[146  99 141 110 108 116 127]
The 2nd entry from the right?
Answer: 116
The entry just left of the centre entry?
Answer: 141
The second entry from the left: 99

Read these off the matrix that follows. Indices start at 1.
1) The entry just right of the centre entry?
2) The entry at row 3, column 1?
3) The entry in row 3 and column 3?
4) The bottom-right entry?
5) The entry just right of 149?
6) The entry at row 2, column 1?
7) The entry in row 1 and column 1?
8) The entry in the bottom-left corner?
[[125 118 146 138 141 130 128 138 149 136 141 136 139]
 [131 119 143 150 136 136 122 137 145 142 122 137 133]
 [132 124 141 124 139 145 106 121 128 145 139 134 137]
 [132 106 123 121 137 125 115 101 138 141 134 131 116]
 [128 113 135 144 126 127 127 131 156 136 118 139 115]]
1) 121
2) 132
3) 141
4) 115
5) 136
6) 131
7) 125
8) 128

B =
[[130 130 124 126 133 126 112 123 133 128 129 137 126 129 116]
 [130 130 124 130 133 126 124 128 123 128 131 132 121 129 129]
 [131 125 135 147 122 134 153 124 132 119 129 131 136 129 129]
 [130 127 129 126 125 126 127 126 128 128 133 127 132 129 129]
 [130 130 129 126 133 129 124 135 123 128 129 132 123 124 127]
 [125 125 112 124 133 126 119 123 126 128 129 131 126 137 129]
 [130 130 129 126 133 126 137 123 126 126 129 130 128 135 129]
 [130 130 129 126 133 126 109 123 129 128 125 131 124 129 112]
 [130 130 143 126 111 115 118 118 131 128 129 132 144 118 133]
 [128 130 129 126 126 126 134 123 124 126 129 129 130 135 129]
 [130 135 129 114 130 125 122 122 128 140 129 115 126 132 131]]
Report the first entry of the largest entry's row.
A: 131
The entry in the bottom-right corner -> 131
The first entry in the row that holds the smallest entry is 130
Report the bottom-left entry.
A: 130
Report the 2nd entry on the main diagonal.
A: 130
Report the entry directly below 147.
A: 126
Report the entry in the top-right corner.
A: 116
Report the 3rd entry on the diagonal from the top-right corner.
A: 136
Report the 1st entry, reading row by row.
A: 130
The entry just left of the smallest entry: 126
Report the fifth entry from the end, reading row by row.
A: 129
The largest entry in the last row -> 140
The smallest entry in the last row: 114
Report the entry directly below the centre entry.
A: 123
Report the entry just left of 116.
A: 129
The fourth-last entry, reading row by row -> 115
The largest entry in the first row: 137
The smallest entry in the last column -> 112
The entry directly above the smallest entry: 137
The 3rd entry from the end, reading row by row is 126
Report the second entry, reading row by row.
A: 130
The entry directly above the centre entry: 135
The entry directly above the largest entry is 124
The bottom entry of the column that holds the largest entry -> 122
The entry directly below the largest entry: 127
The 4th entry in reading order is 126
Report the smallest entry in the first row.
A: 112
The third entry on the main diagonal is 135
Report the second entry from the end, reading row by row.
A: 132
Report the fifth entry, reading row by row.
A: 133

data =
[[125 124 129 124 125 131 132 124 117 125 134 137 131 126]
 [129 126 129 125 125 129 128 124 117 125 134 137 128 126]
 [127 119 155 125 137 135 121 116 117 129 140 137 123 117]
 [128 130 129 113 125 139 117 124 143 125 121 142 131 115]
 [128 124 129 125 125 126 121 124 117 125 134 137 131 127]
 [127 124 128 140 124 125 141 124 117 135 134 114 131 137]
 [131 124 129 125 125 127 121 121 117 121 124 128 131 126]
 [127 130 129 125 125 117 114 117 117 125 134 137 141 140]
 [127 124 140 125 130 129 121 125 126 125 133 137 131 126]
 [130 124 129 125 125 129 134 139 142 143 142 139 135 129]]
The first entry in reading order: 125
The largest entry in the first column? 131
The third entry on the diagonal from the top-right corner? 137
The top-right entry? 126
The entry just left of 115? 131
The bottom entry of the column that holds the smallest entry? 125
The entry directly above the largest entry? 129
The largest entry in the last column? 140
The entry directly below the smallest entry? 125
The 3rd-last entry, reading row by row? 139
The smallest entry in the first row -> 117
The first entry in the row that holds the largest entry: 127
The entry directly below the largest entry -> 129
The last entry, reading row by row is 129
The entry just left of the largest entry -> 119
The entry just right of the largest entry: 125
The fourth entry, reading row by row? 124
The top entry of the column that holds the largest entry -> 129
The second entry on the main diagonal -> 126
The entry just right of the smallest entry -> 125
The entry in the bottom-left corner: 130
The second entry, reading row by row -> 124
The fourth-last entry, reading row by row? 142
The fifth entry in reading order? 125
The first entry in the row that holds the smallest entry: 128
The smallest entry in the last column -> 115

[[124 125 112 143 133 123 137 134 136 131 146 117 142 114 120 128]
 [127 134 118 142 120 122 139 109 124 131 143 122 136 121 113 120]
 [121 134 127 131 124 115 133 101 117 132 135 128 121 122 112 135]
 [137 134 135 114 128 137 111 124 131 115 109 131 114 140 133 127]
 [134 123 142 130 114 129 135 158 130 130 135 119 128 128 125 119]
 [134 131 133 111 127 137 107 130 131 116 110 131 116 137 133 130]]
Rows and columns are numbered from 1.
The entry in row 3 and column 3 is 127
The entry directly above the largest entry: 124
The entry in row 1 and column 3? 112
The top entry of the column that holds the smallest entry? 134
The entry at row 1, column 1? 124
The top-right entry: 128
The entry in row 1 and column 2 -> 125
The entry just left of the smallest entry? 133
The entry just right of the smallest entry? 117
The entry at row 2, column 1 -> 127
The maximum? 158
The entry in the bottom-left corner? 134
The bottom entry of the column that holds the largest entry? 130
The smallest entry is 101
The entry just right of 118? 142
The bottom-right entry? 130
The entry at row 2, column 2: 134
The entry at row 3, column 1? 121
The entry just right of 158 -> 130
The entry directly above the smallest entry? 109
